Below are the code and all the weights of a small trained network. Each question names an input and a class and asks about switching units off, where a switched-off unit gives its printed mean instead of its output.

import numpy as np


def w(rows, s, z=0):
    codes = np.array(rows[::2]) - 128.0
    scale = np.full(codes.shape[1], s)
    scale[-1] = z or s
    return codes * scale


def norm(h):
    return h / np.sqrt((h * h).mean(-1, keepdims=True) + 1e-5)


def f(y):
    return y / 2 * (1 + np.tanh(0.7978845608 * (y + 0.044715 * y**3)))


def log_softmax(a):
    a = a - a.max(-1, keepdims=True)
    return a - np.log(np.exp(a).sum(-1, keepdims=True))


def net(x, mask):
    res = np.array(x, float).reshape(1, 6) / 4 @ E
    u = 0
    for l in range(4):
        y = f(norm(res) @ A[l][:, :-1].T + A[l][:, -1])
        res = res + np.where(mask[u : u + 3], y, B[l][:, -1]) @ B[l][:, :-1]
        u += 3
    return log_softmax(norm(res)[-1] @ U[:, :-1].T + U[:, -1])


A, B = {}, {}
E = w([
[162,175,159,162,164,133,167,55,147,253],'x0',
[111,100,124,127,141,147,141,104,135,117],'x1',
[108,125,148,151,134,149,122,141,152,126],'x2',
[119,108,145,133,129,93,118,106,123,124],'x3',
[199,32,152,173,56,115,192,162,157,198],'x4',
[130,118,133,103,151,132,152,132,136,113],'x5',
],0.012)
A[0] = w([
[71,103,88,88,22,126,89,174,150,2,4],'L0N0',
[200,108,130,50,90,193,133,118,144,190,94],'L0N1',
[154,102,110,151,68,108,136,138,173,36,52],'L0N2',
],0.0069,0.0033)
B[0] = w([
[105,78,242,10,160,166,68,165,1,167,254],'L0N0',
[126,147,190,109,109,106,69,122,224,100,163],'L0N1',
[168,176,255,3,50,195,235,174,41,207,173],'L0N2',
],0.0072)
A[1] = w([
[223,2,162,166,47,75,146,216,166,115,105],'L1N0',
[185,90,113,141,95,191,223,117,101,186,251],'L1N1',
[202,22,69,120,88,138,117,142,123,123,146],'L1N2',
],0.0055,0.0028)
B[1] = w([
[153,100,86,241,141,1,125,176,173,54,253],'L1N0',
[151,92,143,103,60,154,129,45,198,64,228],'L1N1',
[179,115,217,231,2,90,157,156,38,103,168],'L1N2',
],0.0076,0.0056)
A[2] = w([
[179,146,178,126,154,143,149,37,158,255,13],'L2N0',
[173,123,187,122,76,142,148,100,149,121,67],'L2N1',
[53,195,94,91,206,139,63,102,80,103,5],'L2N2',
],0.0091,0.0021)
B[2] = w([
[124,95,109,23,187,202,70,213,2,137,211],'L2N0',
[91,187,114,169,155,135,156,77,200,100,177],'L2N1',
[157,110,90,242,61,84,176,84,218,113,254],'L2N2',
],0.012,0.0094)
A[3] = w([
[96,129,227,155,76,122,142,112,120,127,224],'L3N0',
[207,96,145,91,91,143,110,106,190,127,196],'L3N1',
[82,255,76,119,126,108,120,33,201,52,1],'L3N2',
],0.0072,0.00063)
B[3] = w([
[198,221,26,141,226,221,158,29,122,219,219],'L3N0',
[76,180,113,144,169,109,142,126,164,79,189],'L3N1',
[203,86,86,101,61,102,248,117,188,163,254],'L3N2',
],0.011,0.0047)
U = w([
[173,159,59,207,113,82,163,92,165,130,5],'0',
[122,149,110,66,168,161,88,158,2,123,251],'1',
],0.011,0.00013)

Each question gives the input, the list of numbers given to net, and the class t.
The units are the neurons (one row each of A and B). Each row of codes is followed by its name. A weight is (code - 128) times the scale printed after its matrix; where a second scale follows, it is the last column's (A, B and U).
mask holds one flag per neuron, layer by layer. A switched-off neuron (its flag False) gives its mean, the last column of its row in B, instead of its output. The means were averaged over made-up inputs and are rounded, as every weight is.
A unit's drop is (log p(t) with every unit on - log p(t) with that unit switched off) / (log p(t) with every unit on - log p(t) with every unit switched off).
The circuit of an input: a set's keep is (log p(t) with only the set's units on - log p(t) with every unit switched off) / (log p(t) with every unit on - log p(t) with every unit switched off). Starting from all 12 units, units are removed one at a time, each time the one whose removal leaves the highest keep (on an exact tie, the one counted first), for as long as the keep stays at least 0.8.
circuit, biggest first: the units of the circuit, biggest drop first
k most important neurons: the k neurons with the biggest drops, biggest first
k most important neurons of layer l: the k neurons of layer l with the biggest drops, biggest first
drop when u is switched off: that unit's drop, to one decimal
input [-7,-2,5,2,-7,4], class 0: circuit, biggest first -> [L2N2]
input [-8,-6,-1,-2,6,-2], class 1: 2 most important neurons -> [L0N0; L2N2]
input [-4,7,-8,3,-4,-1], class 0: 3 most important neurons -> [L2N2; L2N0; L1N2]
input [-5,7,-6,0,-5,7], class 0: 2 most important neurons -> [L2N2; L2N0]
input [8,-2,-6,-5,6,-6], class 1: 2 most important neurons -> [L2N0; L2N2]
input [-4,3,6,7,3,2], class 1: 2 most important neurons -> [L2N2; L0N0]
input [-5,-4,7,2,-5,2], class 0: 2 most important neurons of layer 2 -> [L2N2; L2N0]
input [-6,8,-4,-1,5,0], class 1: 2 most important neurons of layer 0 -> [L0N0; L0N2]
input [7,8,3,8,-4,-3], class 1: drop when L2N0 is switched off -> 1.6
input [8,-7,8,0,4,5], class 1: drop when L2N0 is switched off -> 1.1
input [-3,-4,0,-1,-5,-4], class 0: drop when L2N2 is switched off -> 4.0
input [-1,-4,-7,-5,-8,3], class 0: drop when L0N0 is switched off -> 0.0
